Here is a tiny trained network, its code and every weight. The questions are about switching its units off for an input and a target symbol, where a switched-off unit gives its printed mean instead of its output.

import numpy as np


def w(rows, s, z=0):
    codes = np.array(rows[::2]) - 128.0
    scale = np.full(codes.shape[1], s)
    scale[-1] = z or s
    return codes * scale


def norm(h):
    return h / np.sqrt((h * h).mean(-1, keepdims=True) + 1e-5)


def softmax(a):
    e = np.exp(a - a.max(-1, keepdims=True))
    return e / e.sum(-1, keepdims=True)


def log_softmax(a):
    a = a - a.max(-1, keepdims=True)
    return a - np.log(np.exp(a).sum(-1, keepdims=True))


def net(x, mask):
    ids = ['αβγδεζηθλμξπστφω'.index(c) for c in x.split()]
    T = len(ids)
    res = E[ids] + P[:T]
    u = 0
    for l in range(2):
        r = norm(res)
        for j in range(3):
            rows = slice(3 * j, 3 * j + 3)
            q, k, v = (r @ M[l][rows].T for M in (Q, K, V))
            z = softmax(np.where(np.tri(T) > 0, q @ k.T / 3**0.5, -1e9)) @ v
            o = O[l][rows]
            res = res + np.where(mask[u + j], z, o[:, -1]) @ o[:, :-1]
        u += 3
    return log_softmax(norm(res)[-1] @ U[:, :-1].T + U[:, -1])


Q, K, V, O = {}, {}, {}, {}
E = w([
[93,148,132],'α',
[134,160,132],'β',
[128,52,140],'γ',
[135,48,127],'δ',
[124,51,162],'ε',
[136,167,149],'ζ',
[144,51,140],'η',
[138,166,141],'θ',
[124,181,144],'λ',
[139,193,142],'μ',
[254,161,170],'ξ',
[161,54,141],'π',
[131,172,147],'σ',
[103,136,174],'τ',
[118,29,135],'φ',
[144,168,150],'ω',
],0.0043)
P = w([
[139,70,79],'0',
[191,202,128],'1',
[103,13,112],'2',
[164,144,143],'3',
[93,250,148],'4',
[106,27,111],'5',
[167,147,142],'6',
[95,252,146],'7',
[106,25,111],'8',
[169,149,145],'9',
[99,250,146],'10',
],0.0027)
Q[0] = w([
[239,159,98],'0.h0',
[228,137,87],'0.h0',
[213,145,115],'0.h0',
[187,105,21],'0.h1',
[104,72,42],'0.h1',
[192,147,118],'0.h1',
[139,49,155],'0.h2',
[137,10,154],'0.h2',
[115,230,99],'0.h2',
],0.012)
K[0] = w([
[117,224,148],'0.h0',
[165,230,129],'0.h0',
[103,246,133],'0.h0',
[234,93,119],'0.h1',
[159,12,124],'0.h1',
[182,174,129],'0.h1',
[148,21,116],'0.h2',
[144,13,103],'0.h2',
[113,242,146],'0.h2',
],0.014)
V[0] = w([
[157,226,143],'0.h0',
[72,193,205],'0.h0',
[166,116,165],'0.h0',
[128,128,128],'0.h1',
[11,147,165],'0.h1',
[66,204,68],'0.h1',
[112,205,122],'0.h2',
[183,30,50],'0.h2',
[95,251,101],'0.h2',
],0.0018)
O[0] = w([
[62,69,135,32],'0.h0',
[71,125,112,70],'0.h0',
[130,150,124,158],'0.h0',
[128,128,128,128],'0.h1',
[149,183,86,160],'0.h1',
[116,69,76,96],'0.h1',
[140,30,130,58],'0.h2',
[106,219,85,195],'0.h2',
[140,5,130,10],'0.h2',
],0.0026,0.0011)
Q[1] = w([
[63,163,74],'1.h0',
[14,104,109],'1.h0',
[28,169,88],'1.h0',
[146,110,188],'1.h1',
[98,131,152],'1.h1',
[91,112,137],'1.h1',
[117,128,253],'1.h2',
[127,124,6],'1.h2',
[129,142,211],'1.h2',
],0.015)
K[1] = w([
[94,187,186],'1.h0',
[64,92,252],'1.h0',
[91,165,175],'1.h0',
[185,82,114],'1.h1',
[164,111,207],'1.h1',
[119,91,176],'1.h1',
[254,68,191],'1.h2',
[37,173,68],'1.h2',
[210,134,194],'1.h2',
],0.0099)
V[1] = w([
[37,104,168],'1.h0',
[165,93,232],'1.h0',
[193,171,155],'1.h0',
[47,108,135],'1.h1',
[117,157,97],'1.h1',
[56,166,3],'1.h1',
[62,157,151],'1.h2',
[227,94,155],'1.h2',
[122,120,154],'1.h2',
],0.0045)
O[1] = w([
[20,156,163,95],'1.h0',
[155,101,254,159],'1.h0',
[166,60,126,150],'1.h0',
[191,161,150,87],'1.h1',
[136,119,175,101],'1.h1',
[137,157,225,22],'1.h1',
[136,60,89,74],'1.h2',
[120,174,189,254],'1.h2',
[146,119,150,145],'1.h2',
],0.0042,0.0036)
U = w([
[49,99,63,254],'α',
[155,121,12,102],'β',
[122,65,141,149],'γ',
[141,80,122,114],'δ',
[87,75,240,132],'ε',
[137,185,136,91],'ζ',
[133,67,136,201],'η',
[162,153,127,102],'θ',
[77,187,32,156],'λ',
[157,110,65,116],'μ',
[153,119,107,60],'ξ',
[154,68,117,100],'π',
[98,169,135,108],'σ',
[3,175,144,121],'τ',
[105,86,134,166],'φ',
[177,109,133,83],'ω',
],0.02,0.0067)

Each question gives the input, a string of symbols that net reads in full, and the target symbol t.
The units are the heads (3 rows each of Q, K, V and O). Each row of codes is followed by its name. A weight is (code - 128) times the scale printed after its matrix; where a second scale follows, it is the last column's (O and U).
mask holds one flag per head, layer by layer. A switched-off head (its flag False) gives its mean, the last column of its rows in O, instead of its output. The means were averaged over made-up inputs and are rounded, as every weight is.
A unit's drop is (log p(t) with every unit on - log p(t) with that unit switched off) / (log p(t) with every unit on - log p(t) with every unit switched off).
The circuit of an input: a set's keep is (log p(t) with only the set's units on - log p(t) with every unit switched off) / (log p(t) with every unit on - log p(t) with every unit switched off). Starting from all 6 units, units are removed one at a time, each time the one whose removal leaves the highest keep (on an exact tie, the one counted first), for as long as the keep stays at least 0.8.
units of the circuit, in order: the units of the circuit, biggest drop first
unit that matters most: the unit with the biggest drop
which heads matter: for each layer, one digit per head in row order, 1 if its drop is at least 0.15 and else 0, layers parted by /
input β ξ τ, target τ: which heads matter => 000 / 100
input λ α α σ ε ε ω, target τ: units of the circuit, in order => [1.h0, 0.h0, 0.h2]
input μ ε φ ε γ η η α α φ, target ζ: which heads matter => 111 / 101
input ε β η α η ε α β δ ζ, target ε: unit that matters most => 0.h2
input ε ε γ ε θ τ, target τ: which heads matter => 001 / 010
input α ε ε τ, target λ: units of the circuit, in order => [1.h0, 0.h0]
input α η ζ ε ε π β τ σ η, target λ: units of the circuit, in order => [0.h2, 1.h0, 0.h1]
input π φ π ζ β δ α μ ζ, target ζ: units of the circuit, in order => [0.h2, 1.h0, 0.h1]
input ε α α μ σ λ ω, target ε: which heads matter => 101 / 100
input β α α α, target β: which heads matter => 001 / 100
input α θ η θ ζ α η, target λ: units of the circuit, in order => [0.h2, 1.h0]
input λ ε ε δ, target τ: which heads matter => 111 / 100
input α α α ζ, target λ: which heads matter => 101 / 100
input ε α μ θ ω β η δ, target λ: units of the circuit, in order => [1.h2, 0.h1]
input ε φ ε ε ω β φ, target ε: units of the circuit, in order => [1.h0]
input ε ζ ε ω β σ δ, target ε: units of the circuit, in order => [1.h0, 0.h0]
input α σ ξ β, target λ: units of the circuit, in order => [1.h0, 0.h0]
input ε θ η λ μ γ σ, target ε: units of the circuit, in order => [0.h2, 0.h0]
input ε ζ ζ η η ξ λ, target ε: units of the circuit, in order => [0.h2, 0.h0]
input α ε φ γ η η μ, target λ: unit that matters most => 1.h0
input ε η ζ ε ε λ, target λ: which heads matter => 001 / 001
